(in the rows, 128 means zero)
Each row of numbers stands for one object and depends on some of the facts below. Use the named rows to name the rest.

Named rows:
j_175: [119 162 138 133 110  79 130 110 127 100 174 107 127 106 154  91  77 153
 167 132  93]
j_973: [142 111 152 152 166 106 141 162  92 118 159 168 116 144 140 119  64 163
  90 145  71]
j_281: [146 159 143  98 166 165 130 132  98  90 178 127 104 125 139 157  95 145
 134 112  81]
j_830: [132 131 114  95 127 102 121 113  62 119 128 106 140 116 135  79 118 120
 129 106  79]
j_343: [194 134 119 153 118 117 104 105 149 123 120 134 124 159 105 139 146 103
 160 131 188]
j_732: [166 126 108 167 116 118 103 114 191 105 111 143 147 150 109 142 149  80
 126 140 192]
j_686: [ 74 112 105 121 112 109 118 127 136  95 111 124 167 101 129  96 136  90
  79 127  90]
j_218: [192 131 121 157 117 118 103 104 150 123 113 137 123 161 104 139 147 107
 161 128 189]
j_531: [109 131 133  44  92 177 184 155 130 207  72 138 100  60 153 124 155  82
 147 119 131]
j_363: [126 140 182  71 105 187 175 149 147 150 131 177  71  88 149 170 128 115
 124 135 101]
j_116: [107 140 158 106 182 189 188 118 179 198 122 164 136 146 151 205 155 164
 146  77  82]
j_914: [159 130 126 147 154 122  86  80 175 159 114 170 125 195 107 154 196 167
 176  98 172]
j_85: [110 152 156 104 180 180 150 120 175 168 139 166 122 149 140 199 163 172
 129  86  69]
j_859: [192 132 121 151 117 117 104 105 151 122 117 137 126 162 108 137 145 106
 159 129 188]
j_215: [ 94 154 129 148 102  85 129 117 164  89 166 116 142 101 156 100  85 136
 138 143  99]
j_18: [ 97 105  98 133 142  92 112 175 108 136 107 136 144 113 127  79 110 121
  70 149  99]
j_868: [108 129 101  96 136 126 132 133 102 135 105 111 143 109 139 102 141 118
 113 141 112]
j_451: [101 119 114 106 118 106 119 119  96 109 115 117 151 109 130  88 135 110
 109 115  88]
j_613: [104 107 103 129 144  89 113 171  94 144 110 135 133 116 123  79 115 132
  81 143  98]
j_232: [103 153 137 143 101  85 127 113 149  98 169 114 131 106 154 100  89 146
 151 140  98]
j_305: [121 101 154 160 154 106 138 165 118 114 152 174 120 142 132 129  77 153
  73 151  80]
j_329: [113 143 124 159 130  69 123 163 143 131 162 130 118 109 150  84  61 168
 130 164 106]
j_518: [200 140 114 149 123 116 105 106 141 121 123 131 128 158 111 132 133 103
 159 125 183]
j_342: [ 85 136 172 108  55 101 135 123 145 112 154 160  79  78 159  89 102 148
 162 156 115]
j_521: [193 134 117 154 115 114 103 106 150 124 118 137 124 159 106 138 146 107
 160 130 189]
j_540: [ 82 113 104 119 115 109 117 124 127  97 110 121 165 103 130  94 135  91
  83 126  90]

There are 2 kinds of fact about the objects: Λ, π.
Λ: comes just before; π: hangs directly under
Λ:
j_912 Λ j_724 Λ j_252 Λ j_186 Λ j_312 Λ j_71 Λ j_213
j_195 Λ j_801 Λ j_202
j_613 Λ j_232
j_463 Λ j_452 Λ j_661 Λ j_85 Λ j_116 Λ j_803 Λ j_238
j_611 Λ j_830 Λ j_281
j_973 Λ j_175 Λ j_308
j_457 Λ j_540 Λ j_42
j_329 Λ j_231 Λ j_824
j_18 Λ j_215 Λ j_156
j_146 Λ j_451
j_305 Λ j_459
j_880 Λ j_686 Λ j_49
j_261 Λ j_342 Λ j_987 Λ j_363 Λ j_531
[j_252 j_912 j_724 j_71 j_186 j_312 j_213] π j_994
[j_459 j_305] π j_40
[j_195 j_202 j_801] π j_909
[j_49 j_686 j_880] π j_732
[j_231 j_329 j_824] π j_518
[j_613 j_232] π j_310
[j_308 j_175 j_973] π j_637
[j_116 j_463 j_85 j_238 j_452 j_803 j_661] π j_914
[j_464] π j_30
[j_987 j_363 j_342 j_531 j_261] π j_194
[j_933] π j_191
[j_611 j_830 j_281] π j_171
[j_215 j_18 j_156] π j_74
[j_457 j_42 j_540] π j_52
[j_127] π j_859
[j_14] π j_343
[j_146 j_451] π j_794
[j_868] π j_549
[j_412] π j_521

Name these rows:
Some rows may be objects named above.
[ 69 111 122 100 151 113 102  96 118 145 115 148 150 143 128 109 180 169
 125  87  74] : j_452
[224 149 118 139 128 111 107  99 111 130 132 126 117 164 114 123 128 115
 183 121 177] : j_171
[ 98 140 134 120 152 172 127 143 166  69 160 144 128 115 135 175 112 117
  89 131  91] : j_42
[ 78  93 151 142  75 121 131 113  60 123 118  53 146 119 101 105 160 135
  82 128 119] : j_724
[107  85 187 125 111 121 143 175 112 129 137 218  70 116 144 116  87 156
  86 167  95] : j_261
[118 130 188 142 107 188 180 134 118 152 141  72 123 127 110 197 142 140
  85 127 114] : j_186
[ 47  93  86  83 193 203 185 123 131 207  79 124 164 118 163 154 159 154
 207  53 164] : j_238
[ 56  75 117 123 119 211 216 136  74 187  81  28 164  96 133 152 138 119
 163  93 209] : j_213
[178 115 156 114  67 130 111 118 145 138 102 183  71 128 120 125 158 105
 169 149 207] : j_194
[ 45  94  86  84 192 203 187 123 132 207  78 122 165 118 162 157 160 150
 204  54 162] : j_238
[127 138 182  73 104 187 175 150 148 151 128 180  70  88 151 170 128 116
 125 134 101] : j_363
[116 116 188 146 109 197 218 133 121 178 127  67 135 124 122 203 137 131
 104 116 127] : j_312
[ 85 166 150  81  80 146 118 146 161 114 157 141  58  64 153 117 115 151
 178 159 135] : j_987
[ 72 100 114 122 174  97  94 150 120 178 107 167 133 153 123  98 161 189
  97 117  84] : j_463
[ 97 139 135 121 152 172 127 142 164  69 159 143 129 114 133 172 113 116
  86 130  91] : j_42
[ 86 139 149 103 186 174 109 117 156 117 162 172 110 153 132 188 159 193
 130  94  74] : j_661
[ 76 144  83  96 135 157 103 149 151  96 115 108 146  87 124 127 152  91
  91 129 112] : j_49
[168 109 159 189  71 131 117  99 112 139 118  69 126 169  78 153 174 131
 129 141 222] : j_994
[ 80  79 142 160  97 104 126 164  62 156 109  71 133 128  96  96 142 156
  55 155 129] : j_912
[ 86 140 148 105 184 177 111 115 155 118 164 170 111 157 131 187 157 193
 131  94  73] : j_661
[183 135 113 160 121 117 105 110 165 113 120 138 138 155 110 136 141  94
 144 134 189] : j_74
[ 95 120 180 146 114 184 138 130  98  99 165  76 111 133 104 187 137 160
  88 132 119] : j_252
[ 89 142 148 104 185 177 108 116 154 115 164 168 111 155 130 188 157 196
 129  92  72] : j_661

The same objects again, as new rows of numbers:
Some objects and their rows:
j_412: [123 127 135 124 137 129 141 119 124 129 128 148 129 129]
j_451: [112 124 147 140 135 122 130 114 122 127 132 137 119 117]
j_261: [132 126 142 136 148 104 132 123 102 140  87 176 112 110]
j_194: [136 155 117 165  69 117 115 171 122 122  94 116 158 110]
j_363: [125 162 124 131  88 146 175 116 115 128 109 168 141 128]
j_312: [149 140 151 138 146 152 157 106 142 154 142 133 138 140]
j_49: [102 120 128 121 116 131 141 110 120 100 119 155 148 139]
j_452: [105 115 160  74 171 150 122 106 139 135 139  76 101 142]
j_803: [121 154 139  44 162 174 175 102 142 130 161 112 125 200]
j_215: [120 130 168 142 122 144 134 134 139 142 110 154 121 138]
j_18: [142 113 154 133 148 132 123 140 125 158 101 178 108 134]
j_156: [107 122 149 123 105 162 147 131 126 114 103 165 143 162]
j_801: [ 96 140 147 135 142 121 107 122 127 130 165 175 116  78]
j_909: [121 146 110 139  95 127  62 175 138 127 201 160 143  61]
j_195: [124 122 131 122 164 117  94 128 118 147 155 198 104  75]
j_202: [ 89 132 129 118 120 138 117 118 117 105 151 185 134  99]
j_42: [ 94 111 109 115 118 130 168 124 128 110 120 112 123 152]
j_52: [135 113  81 144  88 115 141 186 157 140 140  48 122 131]
j_973: [113  98 140 124 178 128 156 109  92 143 110 131 106 117]
j_232: [112 128 149 137 135 123 135 117 129 128 128 135 117 122]
j_218: [141 130 111 144  93 127  98 166 137 126 141  90 147 118]
j_343: [144 130 107 144  93 119 104 168 139 120 140  96 148 121]
j_329: [176 118 120 126 151  64 118 123 111 131 119 179 155 117]
j_281: [105 117 128 147 117 120 123  85 125  80  90 153 122 147]
j_830: [118 126 141 162 139 103 111  89 135 101 108 140  99 122]
j_868: [126 128 133 125 134 126 139 116 122 127 121 148 122 131]

Which object is each row?
Some rows may be objects named above.
[155 129  98 183  92  96  74 128 150  91 102 106 122 123] : j_171
[126 165 126 128  84 146 176 114 112 130 108 167 136 128] : j_363
[142 112 155 129 147 135 121 143 126 155 103 182 109 133] : j_18
[ 96 110 111 114 115 127 167 124 127 110 121 117 121 145] : j_42
[129 119 121  49 145 157  82 157 154 139 151   7 125 154] : j_914
[117 127 154  57 150 172 167 103 161 155 145  88 139 169] : j_116
[142 126 112 120 112  98 139 109 116  87 116 167 192 143] : j_824
[148 143 157 144 143 154 156 107 144 154 145 135 137 139] : j_312
[ 96 136 136 126 110 132 149 113 107 101  88 156 145 135] : j_987
[122 154  96  36 127 177 190  90 127 145 124  92 107 186] : j_238
[122 135 123  53 130 174 148 111 136 139 147  95 124 157] : j_85
[191 140  81 141  76  63 101 164 135 105 139 127 219 124] : j_518
[ 89 115 155 130 151 147 167 102 108 123 126 109 110 120] : j_175
[106 142 155 148 122 121 139 112 117 126  97 149 115 117] : j_342
[158 123 144 145 195 113 101 120 113 149 128 143  88 113] : j_912
[144 140 155 141 146 149 159 109 142 151 144 138 138 139] : j_312
[171 140 120 178 140 130  67 162 138 138 149  77 112 116] : j_994
[144 132 130 133 126  86 131 111 125 115 127 155 165 124] : j_231
[ 76 107 133 111 134 162 177  97  99 101 113 119 132 139] : j_308
[ 83 115 154 127 150 145 166 101 107 124 127 108 108 117] : j_175
[128  97 144  61 196 132 106 115 124 154 128 103  95 133] : j_463
[130 138 156 156 174 130 109 115 128 137 136 123  94 116] : j_724
[123 120 133 125 164 112  93 130 111 144 154 200 104  74] : j_195
[146 169  89 129 131 155 177  94 114 150 127 132 104 163] : j_213
[147 157 123 138 135 156 143 110 122 145 146 143 117 137] : j_186
[102 121 152 123 106 165 147 128 128 115 101 167 141 161] : j_156
[147 106 125 150 161  92 105  96 125 122  94 161  90 113] : j_611
[146 130 137 159  73 158 109 200 157 145 114 123 150 152] : j_74
[156 120 145 148 197 111  96 119 112 149 124 146  82 111] : j_912
[106 120 127 115 115 130 140 105 113  99 119 155 149 135] : j_49
[ 92 114 142  53 160 164 129 103 130 108 132  87 127 165] : j_661
[149 178 133 131 164 156 165 102 127 128 153 150 118 182] : j_71
[123 123 135 118 162 110  90 125 115 144 154 202 103  76] : j_195
[123 150 147 132  95 139 189 109 131 145 108 160 159 136] : j_531

Now the same objects, written a new way:
Some rows with their names:
j_611: [103  97 145 132 112 121 125 140 153 137 183 134 100 140 143 147 118 132
 132 122  76]
j_281: [102 107 137 168  92 124 130 137 145 127 142 127  97 118 116 139 124 133
 127 118 146]
j_933: [108 111 141 129 102 119 126 143 149 129 144 134 133  96 115 122 126 127
 122 117  92]
j_261: [121 113 148 112 127 110 120 125 152 129 167 130 115 174 144 126 106 130
 127 112 147]
j_363: [126 162 126 154 105 131 123 107 122 134 126 111 172 121 135 123 116 130
 154 106 155]
j_987: [124 138 137 162 112 112 123 113 148 116 137 123 105 132 110 131 113 130
 126 107 203]
j_232: [109  91 127 127 121 115 118 107 152 131 137 127 132 130 125 114 124 134
 132 119  89]
j_459: [118 125 114 112  92 129 121  98 161 135 138 127 130 142 128 116 121 131
 109 123 145]
j_305: [119 108 130 109 110 122 123 135 150 128 163 128 106 166 144 140 114 129
 115 128 102]
j_868: [107 123 153 120 107 116 131 147 145 127 158 133 112 130 137 136 121 129
 133 115  92]
j_880: [111  85 137 103 136 119 122 147 144 128 171 139 108 114 149 136 119 137
 120 114  46]
j_156: [100 128 135 152 103 118 137 135 151 111 144 141  79 118 132 129 123 128
 126 122 166]
j_801: [106  80 129 113 114 110 122 101 149 139 120 128 121 135 123 111 126 121
 128 115  75]
j_238: [126 105 128 115 100 134 132 131 161 117 105 131 179  67  90 107 129 135
 150 125  97]
j_912: [111 109 140 126 136 125 124 164 155 106 163 141 141 166 146 135 121 130
 104 105  42]
j_71: [119 129 125 130  94 145 124 146 129 102  88 137 213  92 129 122 131 128
 141 104  39]
j_794: [121 175 122 122  92 138 141 162 166  72 122 126 140  74 132 171 122 151
 127 129 120]
j_521: [113 100 140 115  77 113 130 166 132 140 132 140 110  97 102 145 112 131
 123 113 132]
j_218: [121 129 135 120  87 129 136 154 135 130 121 136 101 102 110 142 115 132
 130 112 125]
j_914: [135 111 136 141 108 131 138 136 152 138 122 134  97 125 124 129 131 137
 137 128 150]
j_637: [129 141 140 113  80 120 135 125 138 124 141 156 118 136  93 165 123 127
 130  95 155]
j_732: [115 121 126 100 104 133 133 153 117 139 119 143  78  76 125 139 113 144
 121 104  52]
j_191: [119 120 148 110  82 125 135 161 137 138 135 141 105 100 113 135 115 127
 124 115 118]
j_194: [137 174 140 118  98 115 132 118 127 139 121 128  92 153 106 131  92 129
 141 103 230]
j_994: [115 168 137 141 120 128 129 164 133  98 103 140 148 148 118 152 115 130
 112  95  32]
j_909: [113  84 140 130  90 115 135 147 128 148 110 119 102 120 120 132 120 110
 150 114  50]

Name these rows:
A row may be one of the objects named above.
[102  98 139 106 132 112 127 146 150 116 173 146  95 157 164 119 120 126
 130 122 114] : j_18
[107 137 132 173 118 123 124 140 144  86 128 129 141 149 109 142 126 129
 112  99  84] : j_252
[122 181 129 139  88 146 123 129 120 111 105 119 216  96 124 127 138 124
 147 102  40] : j_312
[107  86 134 163 102 108 126 129 139 120 127 120 107 131 116 139 129 114
 136 116  91] : j_202
[101 115 121 109 111 124 133 108 158 135 152 145  95 127 155  92 120 132
 125 123 142] : j_215
[123 160 125 161  99 129 124 112 126 128 132 109 172 117 132 134 116 133
 154 110 163] : j_363
[119 166 134 142  89 145 123 122 125 105 110 116 222 107 124 111 139 124
 143  99  55] : j_312
[120 130 130 117 116 119 123  94 147 130 141 130 109 135 118 104 108 131
 120 112 178] : j_342
[117  95 142 108 117 111 120 118 157 116 172 149 115 172 128 159 127 130
 111 106 101] : j_973
[100 125 145 141  75 132 137 150 131 143 143 131  66  98 111 149 113 133
 138 116 140] : j_171
[122 143 141 161 106 119 127 110 139 116 133 121 115 150 110 131 113 133
 124 110 195] : j_987
[115 126 120 167 114 135 129 111 137 132 126 113 170 103 144 134 141 138
 148 124  94] : j_85
[113 127 121 133  90 138 128 148 133 103  91 138 209  90 113 119 129 124
 135 103  29] : j_71
[136 186 133 133  78 137 123  94 120 137 117 110 192 108 119 100 125 124
 165 110 154] : j_531
[105  99 126 132 105 124 127 111 158 138 153 131 105 127 123 124 125 134
 126 120 112] : j_830
[125 149 130 136  77 146 129  99 131 145 106 117 178  81 132 108 149 131
 158 126  86] : j_116
[103 137 126 107  98 126 144 164 147 131 138 158  58 120 146 107 112 128
 143 120 177] : j_74
[106 112 133 142 112 127 124 137 134 126 132 130 106  92 117 137 122 139
 117 109 103] : j_49
[108 154 124 167 119 139 121 131 132 103 119 114 184 119 145 144 128 130
 130  99  30] : j_186
[114 105 135 170 110 119 127 118 155 124 128 121 119 127 124 132 134 136
 123 125 150] : j_661
[117  91 123 129 130 121 128  94 163 135 137 130 116 131 139 104 131 136
 121 127 135] : j_452

